Below is a small trained network, with its code and all its weights. Each question gives an input and a class and asks what happens when units are switched off, that is, made to give their printed mean instead of their output.

import numpy as np


def w(rows, s, z=0):
    codes = np.array(rows[::2]) - 128.0
    scale = np.full(codes.shape[1], s)
    scale[-1] = z or s
    return codes * scale


def f(y):
    return np.maximum(y, 0)


def log_softmax(a):
    a = a - a.max(-1, keepdims=True)
    return a - np.log(np.exp(a).sum(-1, keepdims=True))


def net(x, mask):
    res = np.array(x, float).reshape(1, 5) / 4 @ E
    y = f(res @ A[0][:, :-1].T + A[0][:, -1])
    res = res + np.where(mask, y, B[0][:, -1]) @ B[0][:, :-1]
    return log_softmax(res[-1] @ U[:, :-1].T + U[:, -1])


A, B = {}, {}
E = w([
[44,58,202,62,122],'x0',
[122,133,128,127,125],'x1',
[135,112,110,125,153],'x2',
[54,90,7,103,27],'x3',
[144,203,99,2,187],'x4',
],0.0076)
A[0] = w([
[164,159,141,106,144,135],'n1',
[166,150,146,98,164,112],'n2',
[152,180,144,127,94,172],'n3',
[187,148,146,100,125,121],'n4',
[171,94,82,153,95,101],'n5',
[153,107,177,189,148,189],'n6',
[73,108,48,198,102,162],'n7',
[185,176,177,150,131,203],'n8',
[117,121,50,103,93,206],'n9',
[89,85,178,85,189,251],'n10',
[172,120,188,227,112,199],'n11',
[75,57,158,116,104,199],'n12',
[169,67,187,190,143,158],'n13',
[227,164,126,106,153,66],'n14',
[188,226,156,162,142,147],'n15',
[87,175,136,175,131,232],'n16',
[91,9,168,121,74,217],'n17',
[134,158,91,169,133,222],'n18',
[146,176,98,165,124,244],'n19',
[196,226,90,112,154,200],'n20',
[138,168,125,141,116,176],'n21',
[132,158,223,116,76,212],'n22',
[125,187,65,58,45,146],'n23',
],0.012,0.0033)
B[0] = w([
[35,107,146,100,50,181],'n1',
[72,145,138,117,37,189],'n2',
[116,67,112,165,150,167],'n3',
[64,140,115,127,50,175],'n4',
[166,160,148,186,120,175],'n5',
[127,142,57,76,172,214],'n6',
[193,103,182,187,86,226],'n7',
[62,84,54,131,132,225],'n8',
[210,130,66,124,116,216],'n9',
[113,210,137,60,138,237],'n10',
[193,116,86,75,161,246],'n11',
[127,90,71,69,2,222],'n12',
[160,137,25,108,165,221],'n13',
[102,85,171,151,41,208],'n14',
[70,50,135,111,113,237],'n15',
[204,134,62,152,139,176],'n16',
[154,109,102,86,46,254],'n17',
[172,99,150,212,164,192],'n18',
[174,65,116,235,146,205],'n19',
[50,38,104,171,133,253],'n20',
[113,60,143,196,136,165],'n21',
[112,172,114,98,159,202],'n22',
[171,108,60,121,202,221],'n23',
],0.007,0.0087)
U = w([
[139,93,74,203,239,190],'0',
[75,71,173,174,28,134],'1',
[185,197,109,34,152,225],'2',
[15,235,235,59,136,81],'3',
[220,129,193,254,109,6],'4',
],0.0095,0.0022)

Each question gives the input, the list of numbers given to net, and the class t.
The units are the neurons (one row each of A and B). Each row of codes is followed by its name. A weight is (code - 128) times the scale printed after its matrix; where a second scale follows, it is the last column's (A, B and U).
mask holds one flag per neuron, in row order. A switched-off neuron (its flag False) gives its mean, the last column of its row in B, instead of its output. The means were averaged over made-up inputs and are rounded, as every weight is.
A unit's drop is (log p(t) with every unit on - log p(t) with that unit switched off) / (log p(t) with every unit on - log p(t) with every unit switched off).
The circuit of an input: a set's keep is (log p(t) with only the set's units on - log p(t) with every unit switched off) / (log p(t) with every unit on - log p(t) with every unit switched off). Starting from the 12 units with the biggest drops (on a tie, the unit counted first), units are removed one at a time, each time the one whose removal leaves the highest keep (on an exact tie, the one counted first), for as long as the keep stays at least 0.8.
units of the circuit, in order: the units of the circuit, biggest drop first
k most important neurons: the k neurons with the biggest drops, biggest first
drop when u is switched off: that unit's drop, to one decimal
input [0,2,-2,7,8], class 0: units of the circuit, in order : n23, n10
input [0,6,6,6,4], class 0: units of the circuit, in order : n23
input [5,-5,-7,7,2], class 2: units of the circuit, in order : n23, n20
input [-6,-6,-7,1,-3], class 4: units of the circuit, in order : n7, n18
input [-1,-1,3,0,4], class 1: units of the circuit, in order : n13, n11
input [-4,6,-3,1,8], class 0: 4 most important neurons : n23, n12, n17, n7
input [-8,2,-3,2,-4], class 4: 2 most important neurons : n7, n5
input [8,2,-2,-8,0], class 2: 2 most important neurons : n13, n6
input [-7,-4,2,1,-7], class 4: 3 most important neurons : n7, n5, n23
input [6,-8,5,-7,1], class 3: drop when n2 is switched off : 0.1
input [-8,-1,-7,3,-8], class 4: drop when n7 is switched off : 0.3
input [-5,1,8,3,8], class 0: drop when n23 is switched off : 0.6
input [-4,0,8,-1,2], class 1: drop when n14 is switched off : 0.2
